Below are the code and all the weights of a small trained network. Each question names an input and a class and asks about switching units off, where a switched-off unit gives its printed mean instead of its output.

import numpy as np


def w(rows, s, z=0):
    codes = np.array(rows[::2]) - 128.0
    scale = np.full(codes.shape[1], s)
    scale[-1] = z or s
    return codes * scale


def f(y):
    return y / 2 * (1 + np.tanh(0.7978845608 * (y + 0.044715 * y**3)))


def log_softmax(a):
    a = a - a.max(-1, keepdims=True)
    return a - np.log(np.exp(a).sum(-1, keepdims=True))


def net(x, mask):
    res = np.array(x, float).reshape(1, 7) / 4 @ E
    y = f(res @ A[0][:, :-1].T + A[0][:, -1])
    res = res + np.where(mask, y, B[0][:, -1]) @ B[0][:, :-1]
    return log_softmax(res[-1] @ U[:, :-1].T + U[:, -1])


A, B = {}, {}
E = w([
[64,224,205,82,90,186,124,184],'x0',
[114,129,120,128,143,130,147,132],'x1',
[216,102,76,110,118,214,146,222],'x2',
[168,151,172,147,221,215,32,59],'x3',
[23,80,54,79,94,173,19,95],'x4',
[120,51,201,171,85,202,254,83],'x5',
[131,127,130,125,126,128,124,129],'x6',
],0.0078)
A[0] = w([
[168,161,113,83,160,70,82,171,69],'N1',
[170,77,100,162,153,75,125,99,89],'N2',
[183,194,166,180,142,93,155,127,103],'N3',
[208,135,97,118,114,191,139,196,31],'N4',
[120,190,77,103,143,87,84,141,111],'N5',
[100,198,185,118,95,132,116,178,92],'N6',
[139,173,91,109,186,81,105,164,37],'N7',
[147,93,80,91,138,193,128,175,141],'N8',
[132,111,108,99,68,50,165,152,18],'N9',
[106,189,175,113,108,148,123,157,78],'N10',
[79,149,194,147,135,47,118,69,41],'N11',
[199,164,159,167,157,94,175,171,42],'N12',
[163,144,169,161,254,207,77,72,2],'N13',
[176,88,78,202,135,66,113,96,48],'N14',
],0.0087,0.0036)
B[0] = w([
[102,92,199,154,92,185,199,86,187],'N1',
[165,74,65,59,198,206,156,177,182],'N2',
[39,106,43,137,67,195,29,92,192],'N3',
[94,78,198,195,199,30,89,184,206],'N4',
[175,90,157,188,97,148,173,32,199],'N5',
[184,96,95,35,198,185,107,145,181],'N6',
[150,69,193,137,98,134,181,62,172],'N7',
[86,150,175,196,142,65,67,120,201],'N8',
[173,217,114,65,72,66,151,161,172],'N9',
[184,74,93,50,226,193,154,182,167],'N10',
[120,76,206,188,221,69,69,199,189],'N11',
[1,138,80,134,80,155,48,56,201],'N12',
[145,222,141,25,15,24,185,168,254],'N13',
[159,93,122,30,183,177,120,179,187],'N14',
],0.0075,0.0082)
U = w([
[183,93,96,27,225,217,142,179,98],'0',
[153,197,127,55,20,14,171,171,95],'1',
[106,99,201,220,216,28,67,183,89],'2',
[20,126,41,135,53,191,30,67,107],'3',
[170,67,238,189,66,212,255,55,118],'4',
[145,145,111,141,132,134,138,125,250],'5',
],0.0094,0.013)

Each question gives the input, the list of numbers given to net, and the class t.
The units are the neurons (one row each of A and B). Each row of codes is followed by its name. A weight is (code - 128) times the scale printed after its matrix; where a second scale follows, it is the last column's (A, B and U).
mask holds one flag per neuron, in row order. A switched-off neuron (its flag False) gives its mean, the last column of its row in B, instead of its output. The means were averaged over made-up inputs and are rounded, as every weight is.
A unit's drop is (log p(t) with every unit on - log p(t) with that unit switched off) / (log p(t) with every unit on - log p(t) with every unit switched off).
The circuit of an input: a set's keep is (log p(t) with only the set's units on - log p(t) with every unit switched off) / (log p(t) with every unit on - log p(t) with every unit switched off). Starting from the 12 units with the biggest drops (on a tie, the unit counted first), units are removed one at a time, each time the one whose removal leaves the highest keep (on an exact tie, the one counted first), for as long as the keep stays at least 0.8.
units of the circuit, in order: the units of the circuit, biggest drop first
most important unit: the unit with the biggest drop
k most important neurons: the k neurons with the biggest drops, biggest first
drop when u is switched off: that unit's drop, to one decimal
input [-5,3,-4,2,-5,1,-7], class 0: units of the circuit, in order : [N2, N14]
input [0,0,-3,2,-4,-1,-6], class 3: most important unit : N3
input [1,4,-5,0,4,1,2], class 2: units of the circuit, in order : [N11, N3]
input [-8,8,-2,-3,-5,6,-1], class 0: units of the circuit, in order : [N2, N14]
input [-2,6,-5,5,-6,-4,6], class 3: 4 most important neurons : [N3, N12, N4, N9]
input [-1,-7,-2,-5,-7,-6,-8], class 3: units of the circuit, in order : [N3, N12]
input [7,-4,6,0,6,0,-7], class 0: 4 most important neurons : [N10, N6, N12, N3]
input [2,-7,3,-3,-4,4,1], class 5: 2 most important neurons : [N13, N1]
input [8,-2,4,7,-5,4,0], class 0: 2 most important neurons : [N10, N6]
input [2,1,-5,-3,-3,5,-7], class 2: 2 most important neurons : [N11, N13]
input [5,5,8,5,6,-8,6], class 2: 2 most important neurons : [N8, N4]
input [-1,-2,-3,4,-4,-8,6], class 4: units of the circuit, in order : [N1, N7]
input [7,-7,-6,2,5,-8,-4], class 4: 2 most important neurons : [N5, N1]
input [6,5,1,-6,-7,0,-4], class 3: most important unit : N12
input [8,3,0,4,-6,7,-3], class 0: units of the circuit, in order : [N10, N6]
input [-6,1,-4,-1,-4,1,-5], class 0: units of the circuit, in order : [N2, N14]
input [-3,0,-2,-5,-7,6,-7], class 3: 2 most important neurons : [N12, N3]
input [0,6,7,-8,-3,6,4], class 1: 2 most important neurons : [N9, N11]
input [4,7,7,0,6,2,-7], class 2: 2 most important neurons : [N8, N4]
input [2,3,-6,-4,5,0,-6], class 2: 4 most important neurons : [N11, N13, N3, N12]
input [7,-4,-4,-7,-4,-1,-7], class 0: most important unit : N6
input [-5,2,-8,8,-1,7,-7], class 1: 2 most important neurons : [N13, N4]
input [-8,6,-2,-5,-8,-7,6], class 0: 2 most important neurons : [N14, N2]
input [8,-3,5,-4,-6,-8,0], class 0: drop when N13 is switched off : 0.0
input [2,5,3,8,-7,-1,-7], class 1: drop when N13 is switched off : 1.8
